Below are the code and all the weights of a small trained network. Each question names an input and a class and asks about switching units off, where a switched-off unit gives its printed mean instead of its output.

import numpy as np


def w(rows, s, z=0):
    codes = np.array(rows[::2]) - 128.0
    scale = np.full(codes.shape[1], s)
    scale[-1] = z or s
    return codes * scale


def f(y):
    return y / 2 * (1 + np.tanh(0.7978845608 * (y + 0.044715 * y**3)))


def log_softmax(a):
    a = a - a.max(-1, keepdims=True)
    return a - np.log(np.exp(a).sum(-1, keepdims=True))


def net(x, mask):
    res = np.array(x, float).reshape(1, 8) / 4 @ E
    y = f(res @ A[0][:, :-1].T + A[0][:, -1])
    res = res + np.where(mask, y, B[0][:, -1]) @ B[0][:, :-1]
    return log_softmax(res[-1] @ U[:, :-1].T + U[:, -1])


A, B = {}, {}
E = w([
[48,141,115,51,133,102,43],'x0',
[118,213,249,59,61,147,140],'x1',
[65,223,135,118,249,140,104],'x2',
[141,134,17,2,139,252,133],'x3',
[124,131,75,178,91,122,105],'x4',
[80,194,109,52,160,78,212],'x5',
[27,120,66,176,53,195,171],'x6',
[2,68,173,142,128,173,198],'x7',
],0.007)
A[0] = w([
[168,94,165,149,110,50,110,215],'N1',
[66,132,133,79,197,166,124,184],'N2',
[141,147,123,247,123,118,87,156],'N3',
[88,94,127,124,45,133,174,186],'N4',
[86,119,91,146,43,134,165,137],'N5',
[81,130,134,98,177,151,117,115],'N6',
[170,159,175,91,164,140,155,179],'N7',
[192,138,60,177,124,131,130,252],'N8',
[31,136,112,159,193,120,135,223],'N9',
[107,177,155,117,100,65,127,191],'N10',
[152,199,195,86,123,172,167,152],'N11',
[72,139,118,180,87,165,141,247],'N12',
[106,166,72,83,142,184,72,167],'N13',
[157,40,198,166,121,121,80,157],'N14',
[122,183,174,99,143,87,125,196],'N15',
[195,83,80,95,149,96,162,165],'N16',
[117,121,133,142,79,153,187,175],'N17',
[199,92,113,201,151,118,132,235],'N18',
[118,161,91,27,116,231,39,142],'N19',
[229,91,78,67,112,141,127,238],'N20',
[61,147,112,140,152,54,109,205],'N21',
[101,63,145,125,35,176,168,157],'N22',
[81,139,118,116,107,43,100,165],'N23',
[74,127,163,99,203,126,120,169],'N24',
[65,113,118,141,199,148,121,163],'N25',
[162,68,172,180,153,146,78,92],'N26',
[144,194,207,123,124,169,165,161],'N27',
[81,188,133,179,168,76,109,251],'N28',
[70,102,132,165,77,163,173,232],'N29',
[151,191,153,93,113,114,133,207],'N30',
[99,94,151,112,216,144,148,221],'N31',
[100,93,106,137,57,158,159,235],'N32',
],0.011,0.0031)
B[0] = w([
[201,108,217,172,129,114,74,191],'N1',
[106,208,106,61,68,172,184,200],'N2',
[135,64,115,214,96,109,179,180],'N3',
[53,86,205,119,208,236,114,205],'N4',
[83,62,142,132,180,187,109,196],'N5',
[113,178,80,89,79,135,188,166],'N6',
[109,209,116,95,122,85,97,184],'N7',
[180,107,51,191,195,120,163,196],'N8',
[109,133,120,93,97,138,247,199],'N9',
[124,69,190,83,154,70,113,188],'N10',
[22,232,171,85,103,72,32,215],'N11',
[80,62,117,141,151,154,172,200],'N12',
[166,85,51,117,21,188,103,203],'N13',
[170,171,227,210,62,188,71,188],'N14',
[103,124,187,36,124,56,101,196],'N15',
[199,207,118,104,195,138,128,177],'N16',
[62,106,140,150,209,156,118,187],'N17',
[194,183,100,253,150,63,179,199],'N18',
[145,101,36,70,77,198,53,248],'N19',
[214,179,65,150,213,143,57,217],'N20',
[199,63,154,71,105,104,185,177],'N21',
[77,113,185,130,202,207,91,218],'N22',
[178,60,162,61,128,125,137,167],'N23',
[120,158,151,67,65,108,188,185],'N24',
[129,181,79,102,61,160,242,172],'N25',
[169,155,177,197,60,123,147,167],'N26',
[35,178,150,146,158,57,98,204],'N27',
[161,73,148,101,99,59,175,191],'N28',
[55,97,163,146,168,178,158,216],'N29',
[102,120,139,91,142,74,42,191],'N30',
[118,220,146,121,121,145,166,177],'N31',
[104,98,140,158,211,227,131,206],'N32',
],0.0072,0.012)
U = w([
[220,197,72,161,224,106,140,9],'0',
[63,73,148,138,190,209,147,231],'1',
[176,41,180,66,115,70,147,102],'2',
[136,78,55,204,120,93,229,45],'3',
[167,140,180,235,63,132,131,86],'4',
[175,120,30,91,90,188,54,142],'5',
[110,192,101,74,76,142,254,144],'6',
[76,193,161,85,119,51,69,178],'7',
],0.0091,0.0012)

Each question gives the input, the list of numbers given to net, and the class t.
The units are the neurons (one row each of A and B). Each row of codes is followed by its name. A weight is (code - 128) times the scale printed after its matrix; where a second scale follows, it is the last column's (A, B and U).
mask holds one flag per neuron, in row order. A switched-off neuron (its flag False) gives its mean, the last column of its row in B, instead of its output. The means were averaged over made-up inputs and are rounded, as every weight is.
A unit's drop is (log p(t) with every unit on - log p(t) with that unit switched off) / (log p(t) with every unit on - log p(t) with every unit switched off).
The circuit of an input: a set's keep is (log p(t) with only the set's units on - log p(t) with every unit switched off) / (log p(t) with every unit on - log p(t) with every unit switched off). Starting from the 12 units with the biggest drops (on a tie, the unit counted first), units are removed one at a time, each time the one whose removal leaves the highest keep (on an exact tie, the one counted first), for as long as the keep stays at least 0.8.
circuit, biggest first: the units of the circuit, biggest drop first
k most important neurons: the k neurons with the biggest drops, biggest first
drop when u is switched off: that unit's drop, to one decimal
input [6,5,2,6,2,-3,-7,3], class 5: circuit, biggest first => (N19)
input [-3,-4,-4,7,3,2,-2,3], class 0: circuit, biggest first => (N20; N16)
input [2,-8,-6,7,5,-8,1,-4], class 0: 2 most important neurons => (N18; N8)
input [6,-7,-5,-1,-2,-5,1,-3], class 4: circuit, biggest first => (N14; N26)
input [-7,-3,-8,-6,1,3,-7,0], class 4: 3 most important neurons => (N14; N1; N26)
input [3,-6,2,4,-3,-5,-8,3], class 5: 2 most important neurons => (N19; N13)
input [-5,-3,-7,-5,2,1,-3,5], class 4: 2 most important neurons => (N14; N18)
input [-5,-5,-4,1,4,2,-3,4], class 0: 2 most important neurons => (N18; N16)
input [0,-4,5,-3,8,8,8,-1], class 6: 2 most important neurons => (N9; N25)
input [2,-1,-7,3,-4,8,-7,3], class 7: 2 most important neurons => (N8; N18)
input [3,-5,7,-7,-5,8,-8,0], class 2: 2 most important neurons => (N28; N21)
input [-5,8,-8,2,6,5,-3,1], class 1: 4 most important neurons => (N4; N22; N32; N17)
input [-2,7,5,-6,-3,5,7,1], class 7: 2 most important neurons => (N11; N27)
input [6,3,-1,-8,-1,8,2,8], class 6: circuit, biggest first => (N9)
input [-3,-5,0,-6,-4,-7,-5,-8], class 4: 2 most important neurons => (N14; N26)
input [-6,5,1,5,0,0,-8,-3], class 7: drop when N11 is switched off => 0.4
input [8,-6,2,6,0,8,1,-1], class 6: drop when N9 is switched off => 0.1
input [0,-8,7,5,-5,-1,-6,-2], class 6: drop when N25 is switched off => 0.2
